Below are the code and all the weights of a small trained network. Each question names an input and a target symbol and asks about switching units off, where a switched-off unit gives its printed mean instead of its output.

import numpy as np


def w(rows, s, z=0):
    codes = np.array(rows[::2]) - 128.0
    scale = np.full(codes.shape[1], s)
    scale[-1] = z or s
    return codes * scale


def f(y):
    return y / 2 * (1 + np.tanh(0.7978845608 * (y + 0.044715 * y**3)))


def softmax(a):
    e = np.exp(a - a.max(-1, keepdims=True))
    return e / e.sum(-1, keepdims=True)


def log_softmax(a):
    a = a - a.max(-1, keepdims=True)
    return a - np.log(np.exp(a).sum(-1, keepdims=True))


def net(x, mask):
    ids = ['γζηλσψ'.index(c) for c in x.split()]
    T = len(ids)
    res = E[ids] + P[:T]
    q, k, v = (res @ M[0].T for M in (Q, K, V))
    z = softmax(np.where(np.tri(T) > 0, q @ k.T / 4**0.5, -1e9)) @ v
    res = res + np.where(mask[0], z, O[0][:, -1]) @ O[0][:, :-1]
    y = f(res @ A[0][:, :-1].T + A[0][:, -1])
    res = res + np.where(mask[1:25], y, B[0][:, -1]) @ B[0][:, :-1]
    return log_softmax(res[-1] @ U[:, :-1].T + U[:, -1])


Q, K, V, O, A, B = {}, {}, {}, {}, {}, {}
E = w([
[95,144,194,30],'γ',
[220,178,69,49],'ζ',
[130,162,120,32],'η',
[149,164,186,2],'λ',
[95,136,244,113],'σ',
[88,116,164,114],'ψ',
],0.0094)
P = w([
[161,236,89,142],'0',
[224,88,111,171],'1',
[72,175,178,166],'2',
[226,91,128,191],'3',
[117,143,110,139],'4',
[109,81,196,6],'5',
[96,122,142,184],'6',
],0.015)
Q[0] = w([
[133,81,162,161],'H0',
[9,146,7,149],'H0',
[115,252,145,127],'H0',
[71,51,128,51],'H0',
],0.014)
K[0] = w([
[131,152,108,170],'H0',
[137,6,121,141],'H0',
[69,99,40,53],'H0',
[48,97,151,144],'H0',
],0.018)
V[0] = w([
[185,115,141,157],'H0',
[89,115,61,254],'H0',
[77,144,163,178],'H0',
[29,134,34,107],'H0',
],0.015)
O[0] = w([
[69,143,135,150,102],'H0',
[140,154,254,230,1],'H0',
[200,138,54,228,131],'H0',
[202,104,254,53,101],'H0',
],0.013,0.0092)
A[0] = w([
[123,165,142,162,219],'N0',
[203,248,53,161,100],'N1',
[120,126,122,137,229],'N2',
[146,122,112,137,144],'N3',
[105,154,105,133,76],'N4',
[173,111,85,159,108],'N5',
[137,122,163,106,146],'N6',
[178,71,72,155,77],'N7',
[94,104,165,142,56],'N8',
[167,69,149,125,177],'N9',
[245,102,171,173,145],'N10',
[153,175,143,118,119],'N11',
[163,186,155,92,138],'N12',
[179,59,143,136,98],'N13',
[145,115,151,114,150],'N14',
[185,67,100,218,59],'N15',
[98,58,147,115,76],'N16',
[99,113,106,159,69],'N17',
[118,164,119,124,74],'N18',
[135,88,99,115,119],'N19',
[93,113,97,235,90],'N20',
[133,128,138,106,95],'N21',
[59,165,125,102,3],'N22',
[144,86,124,119,96],'N23',
],0.012,0.005)
B[0] = w([
[141,103,129,69,140],'N0',
[98,105,137,165,250],'N1',
[103,131,154,122,175],'N2',
[127,140,147,123,154],'N3',
[136,89,147,94,167],'N4',
[135,171,108,128,175],'N5',
[103,131,97,161,140],'N6',
[143,182,179,139,220],'N7',
[145,150,94,137,116],'N8',
[121,84,167,138,180],'N9',
[138,128,2,67,192],'N10',
[115,108,108,154,133],'N11',
[101,113,134,178,182],'N12',
[151,79,161,117,166],'N13',
[111,116,130,152,143],'N14',
[85,141,126,224,157],'N15',
[127,119,64,161,136],'N16',
[114,100,151,135,140],'N17',
[137,109,147,125,140],'N18',
[127,125,180,136,254],'N19',
[168,156,137,76,172],'N20',
[128,143,135,160,146],'N21',
[157,140,136,166,201],'N22',
[129,122,137,130,164],'N23',
],0.022,0.0069)
U = w([
[1,108,149,110,226],'γ',
[121,200,141,48,191],'ζ',
[233,111,194,154,89],'η',
[225,113,119,147,98],'λ',
[160,144,165,167,25],'σ',
[173,50,194,150,4],'ψ',
],0.006,0.0024)

Each question gives the input, a string of symbols that net reads in full, and the target symbol t.
The units are the heads (4 rows each of Q, K, V and O) and the neurons (one row each of A and B). Each row of codes is followed by its name. A weight is (code - 128) times the scale printed after its matrix; where a second scale follows, it is the last column's (O, A, B and U).
mask holds one flag per unit, heads first, then neurons. A switched-off unit (its flag False) gives its mean, the last column of its rows in O or B, instead of its output. The means were averaged over made-up inputs and are rounded, as every weight is.
A unit's drop is (log p(t) with every unit on - log p(t) with that unit switched off) / (log p(t) with every unit on - log p(t) with every unit switched off).
The circuit of an input: a set's keep is (log p(t) with only the set's units on - log p(t) with every unit switched off) / (log p(t) with every unit on - log p(t) with every unit switched off). Starting from the 12 units with the biggest drops (on a tie, the unit counted first), units are removed one at a time, each time the one whose removal leaves the highest keep (on an exact tie, the one counted first), for as long as the keep stays at least 0.8.
circuit, biggest first: the units of the circuit, biggest drop first
most important unit: the unit with the biggest drop
top k neurons: the k neurons with the biggest drops, biggest first
drop when u is switched off: that unit's drop, to one decimal
input λ σ ψ ψ ψ, target ζ: circuit, biggest first -> N20; H0
input ψ σ ζ σ, target λ: circuit, biggest first -> N10; H0
input σ ψ ψ η η ζ, target λ: circuit, biggest first -> H0; N10
input λ ψ λ γ γ γ γ, target ζ: circuit, biggest first -> H0; N1; N12
input ζ ψ η ψ ψ, target ζ: circuit, biggest first -> N20; H0; N0
input η ψ η ψ ψ ψ, target ψ: circuit, biggest first -> H0; N9
input ψ λ γ ψ γ λ, target η: circuit, biggest first -> H0; N7; N10
input σ σ λ γ, target σ: circuit, biggest first -> H0; N15; N7
input σ ψ ψ ζ, target σ: circuit, biggest first -> N15; H0; N7
input η ψ η η, target ψ: circuit, biggest first -> H0; N9; N13
input σ ψ λ σ, target σ: top 4 neurons -> N15; N7; N1; N5
input σ ψ σ, target ζ: most important unit -> N20
input σ ζ ψ λ ζ γ σ, target ζ: top 2 neurons -> N1; N20
input ψ ψ η ζ η ζ, target ψ: top 3 neurons -> N9; N13; N12
input σ λ λ ψ, target σ: most important unit -> N15
input σ ψ λ λ, target σ: top 4 neurons -> N15; N7; N1; N5
input σ ψ ζ η, target σ: top 3 neurons -> N15; N7; N1
input λ ψ η η σ σ, target ψ: top 3 neurons -> N9; N13; N10
input λ ψ ψ ζ, target ζ: drop when N22 is switched off -> 0.1
input ψ λ ψ λ, target λ: most important unit -> N10
